Here is a tiny trained network, its code and every weight. The questions are about switching its units off for an input and a target symbol, where a switched-off unit gives its printed mean instead of its output.

import numpy as np


def w(rows, s, z=0):
    codes = np.array(rows[::2]) - 128.0
    scale = np.full(codes.shape[1], s)
    scale[-1] = z or s
    return codes * scale


def norm(h):
    return h / np.sqrt((h * h).mean(-1, keepdims=True) + 1e-5)


def f(y):
    return np.maximum(y, 0)


def softmax(a):
    e = np.exp(a - a.max(-1, keepdims=True))
    return e / e.sum(-1, keepdims=True)


def log_softmax(a):
    a = a - a.max(-1, keepdims=True)
    return a - np.log(np.exp(a).sum(-1, keepdims=True))


def net(x, mask):
    ids = ['γηθλπτψ'.index(c) for c in x.split()]
    T = len(ids)
    res = E[ids] + P[:T]
    q, k, v = (norm(res) @ M[0].T for M in (Q, K, V))
    z = softmax(np.where(np.tri(T) > 0, q @ k.T / 3**0.5, -1e9)) @ v
    res = res + np.where(mask[0], z, O[0][:, -1]) @ O[0][:, :-1]
    y = f(norm(res) @ A[0][:, :-1].T + A[0][:, -1])
    res = res + np.where(mask[1:17], y, B[0][:, -1]) @ B[0][:, :-1]
    return log_softmax(norm(res)[-1] @ U[:, :-1].T + U[:, -1])


Q, K, V, O, A, B = {}, {}, {}, {}, {}, {}
E = w([
[158,129,91],'γ',
[152,150,2],'η',
[188,131,146],'θ',
[164,122,92],'λ',
[99,64,169],'π',
[95,73,169],'τ',
[109,131,157],'ψ',
],0.02)
P = w([
[53,131,163],'0',
[113,82,129],'1',
[153,217,124],'2',
[147,171,125],'3',
[169,91,211],'4',
[171,88,136],'5',
[175,187,116],'6',
[113,71,130],'7',
[185,90,138],'8',
[178,186,112],'9',
[187,49,1],'10',
[175,87,139],'11',
[151,211,166],'12',
[112,79,125],'13',
],0.013)
Q[0] = w([
[249,166,236],'h0',
[113,236,128],'h0',
[135,187,242],'h0',
],0.012)
K[0] = w([
[249,91,222],'h0',
[159,40,120],'h0',
[221,152,150],'h0',
],0.011)
V[0] = w([
[131,156,202],'h0',
[255,131,91],'h0',
[161,73,145],'h0',
],0.0078)
O[0] = w([
[111,71,2,174],'h0',
[22,14,154,255],'h0',
[41,122,86,203],'h0',
],0.006,0.0036)
A[0] = w([
[144,177,178,194],'n0',
[112,138,76,139],'n1',
[107,145,191,197],'n2',
[78,182,86,126],'n3',
[109,94,137,72],'n4',
[72,123,249,205],'n5',
[106,144,114,115],'n6',
[134,135,223,41],'n7',
[115,104,83,148],'n8',
[174,92,174,177],'n9',
[79,123,86,88],'n10',
[177,116,138,94],'n11',
[117,146,190,3],'n12',
[93,89,173,140],'n13',
[76,163,120,182],'n14',
[110,129,105,99],'n15',
],0.014,0.003)
B[0] = w([
[127,97,143,165],'n0',
[132,49,121,173],'n1',
[53,115,188,174],'n2',
[184,155,35,160],'n3',
[137,128,137,176],'n4',
[248,182,71,241],'n5',
[149,163,123,136],'n6',
[81,41,50,167],'n7',
[118,179,180,197],'n8',
[139,194,49,253],'n9',
[74,131,64,152],'n10',
[83,67,169,191],'n11',
[157,206,76,141],'n12',
[88,80,161,223],'n13',
[140,102,230,150],'n14',
[126,92,138,138],'n15',
],0.015,0.0059)
U = w([
[173,169,94,202],'γ',
[45,202,27,196],'η',
[6,23,46,181],'θ',
[129,114,68,1],'λ',
[118,72,157,218],'π',
[135,108,101,79],'τ',
[159,136,81,50],'ψ',
],0.012,0.0033)

Each question gives the input, a string of symbols that net reads in full, and the target symbol t.
The units are the heads (3 rows each of Q, K, V and O) and the neurons (one row each of A and B). Each row of codes is followed by its name. A weight is (code - 128) times the scale printed after its matrix; where a second scale follows, it is the last column's (O, A, B and U).
mask holds one flag per unit, heads first, then neurons. A switched-off unit (its flag False) gives its mean, the last column of its rows in O or B, instead of its output. The means were averaged over made-up inputs and are rounded, as every weight is.
A unit's drop is (log p(t) with every unit on - log p(t) with that unit switched off) / (log p(t) with every unit on - log p(t) with every unit switched off).
The circuit of an input: a set's keep is (log p(t) with only the set's units on - log p(t) with every unit switched off) / (log p(t) with every unit on - log p(t) with every unit switched off). Starting from the 12 units with the biggest drops (on a tie, the unit counted first), units are removed one at a time, each time the one whose removal leaves the highest keep (on an exact tie, the one counted first), for as long as the keep stays at least 0.8.
units of the circuit, in order: the units of the circuit, biggest drop first
k most important neurons: the k neurons with the biggest drops, biggest first
drop when u is switched off: that unit's drop, to one decimal
input θ π θ θ γ, target θ: 2 most important neurons -> n5, n13
input θ γ η θ λ λ λ γ ψ λ θ η, target θ: units of the circuit, in order -> n5
input η η λ γ λ γ π λ, target η: units of the circuit, in order -> n9, h0, n5
input θ λ θ γ θ γ, target θ: 3 most important neurons -> n5, n3, n9
input η θ π, target π: 4 most important neurons -> n9, n13, n14, n2
input θ θ θ γ θ θ, target θ: 3 most important neurons -> n5, n11, n3
input θ γ π, target π: 4 most important neurons -> n9, n14, n13, n3
input η γ θ π ψ ψ π γ, target η: units of the circuit, in order -> n9, h0, n5
input λ τ θ ψ ψ θ λ τ ψ π, target γ: 2 most important neurons -> n5, n11
input π γ γ θ, target η: 2 most important neurons -> n9, n1
input τ λ θ θ θ γ θ γ γ θ, target η: 2 most important neurons -> n9, n13
input γ θ θ λ, target θ: 3 most important neurons -> n5, n1, n9
input θ γ γ θ γ γ ψ γ ψ, target γ: 2 most important neurons -> n5, n11
input η λ τ θ ψ ψ λ γ, target η: 3 most important neurons -> n9, n5, n13
input γ γ η λ, target θ: drop when n2 is switched off -> -0.2
input γ π γ τ θ ψ θ θ τ γ γ τ π ψ, target γ: drop when n7 is switched off -> -0.1
input γ λ γ η τ γ ψ θ τ π θ γ γ γ, target γ: drop when n1 is switched off -> 0.2
